Below is a small trained network, with its code and all its weights. Each question gives an input and a class and asks what happens when units are switched off, that is, made to give their printed mean instead of their output.

import numpy as np


def w(rows, s, z=0):
    codes = np.array(rows[::2]) - 128.0
    scale = np.full(codes.shape[1], s)
    scale[-1] = z or s
    return codes * scale


def norm(h):
    return h / np.sqrt((h * h).mean(-1, keepdims=True) + 1e-5)


def f(y):
    return y / 2 * (1 + np.tanh(0.7978845608 * (y + 0.044715 * y**3)))


def log_softmax(a):
    a = a - a.max(-1, keepdims=True)
    return a - np.log(np.exp(a).sum(-1, keepdims=True))


def net(x, mask):
    res = np.array(x, float).reshape(1, 4) / 4 @ E
    u = 0
    for l in range(3):
        y = f(norm(res) @ A[l][:, :-1].T + A[l][:, -1])
        res = res + np.where(mask[u : u + 3], y, B[l][:, -1]) @ B[l][:, :-1]
        u += 3
    return log_softmax(norm(res)[-1] @ U[:, :-1].T + U[:, -1])


A, B = {}, {}
E = w([
[147,71,122,143,118],'x0',
[64,2,36,138,52],'x1',
[183,53,226,161,202],'x2',
[113,191,68,104,72],'x3',
],0.0063)
A[0] = w([
[223,1,180,185,201,65],'0.n1',
[102,199,140,224,188,3],'0.n2',
[153,250,229,103,227,72],'0.n3',
],0.0055)
B[0] = w([
[169,23,164,150,75,207],'0.n1',
[180,172,170,84,255,112],'0.n2',
[103,186,80,73,223,254],'0.n3',
],0.0096,0.0048)
A[1] = w([
[161,134,76,227,106,150],'1.n1',
[123,232,136,62,254,112],'1.n2',
[121,53,237,253,112,2],'1.n3',
],0.0071,0.0036)
B[1] = w([
[90,139,177,91,118,142],'1.n1',
[170,181,174,187,247,254],'1.n2',
[212,52,183,137,110,169],'1.n3',
],0.013,0.0072)
A[2] = w([
[133,2,190,192,122,91],'2.n1',
[220,120,184,177,65,253],'2.n2',
[26,151,92,69,50,211],'2.n3',
],0.008,0.0053)
B[2] = w([
[245,137,208,25,65,225],'2.n1',
[66,87,96,70,73,245],'2.n2',
[58,96,84,211,108,254],'2.n3',
],0.011,0.0056)
U = w([
[167,215,162,147,225,251],'0',
[17,86,10,180,75,135],'1',
[210,21,195,31,62,76],'2',
],0.011,0.0024)

Each question gives the input, the list of numbers given to net, and the class t.
The units are the neurons (one row each of A and B). Each row of codes is followed by its name. A weight is (code - 128) times the scale printed after its matrix; where a second scale follows, it is the last column's (A, B and U).
mask holds one flag per neuron, layer by layer. A switched-off neuron (its flag False) gives its mean, the last column of its row in B, instead of its output. The means were averaged over made-up inputs and are rounded, as every weight is.
A unit's drop is (log p(t) with every unit on - log p(t) with that unit switched off) / (log p(t) with every unit on - log p(t) with every unit switched off).
The circuit of an input: a set's keep is (log p(t) with only the set's units on - log p(t) with every unit switched off) / (log p(t) with every unit on - log p(t) with every unit switched off). Starting from all 9 units, units are removed one at a time, each time the one whose removal leaves the highest keep (on an exact tie, the one counted first), for as long as the keep stays at least 0.8.
circuit, biggest first: the units of the circuit, biggest drop first
most important unit: the unit with the biggest drop
k most important neurons: the k neurons with the biggest drops, biggest first
top k neurons in layer l: the k neurons of layer l with the biggest drops, biggest first
drop when u is switched off: that unit's drop, to one decimal
input [-6,-2,-7,4], class 1: circuit, biggest first	0.n3, 1.n2
input [-6,-1,-2,7], class 1: most important unit	0.n3
input [-1,-4,5,-7], class 2: circuit, biggest first	0.n1, 1.n2
input [-1,-1,-3,0], class 1: 3 most important neurons	0.n3, 1.n2, 0.n2
input [1,-3,3,-2], class 2: 3 most important neurons	0.n1, 2.n2, 1.n2
input [-3,2,2,4], class 1: 2 most important neurons	0.n3, 1.n2
input [-1,-2,2,-4], class 2: 2 most important neurons	0.n1, 1.n2
input [8,-8,8,1], class 2: 3 most important neurons	0.n1, 2.n2, 1.n2
input [-2,-3,-7,6], class 1: 3 most important neurons	0.n3, 1.n2, 2.n3
input [8,-4,-8,7], class 1: 2 most important neurons	1.n2, 0.n3
input [6,-2,-6,-4], class 1: 3 most important neurons	0.n3, 1.n2, 0.n1
input [3,0,-3,2], class 1: 2 most important neurons	1.n2, 0.n3
input [6,-1,-2,0], class 1: top 2 neurons in layer 0	0.n3, 0.n1
input [-2,-4,7,-4], class 2: most important unit	0.n1
input [-1,-2,-5,4], class 1: drop when 1.n2 is switched off	0.7
input [-6,-1,-8,-1], class 1: drop when 1.n2 is switched off	0.6
input [7,-3,2,-3], class 2: drop when 2.n3 is switched off	0.0
input [1,-2,-2,-8], class 2: drop when 0.n1 is switched off	3.0
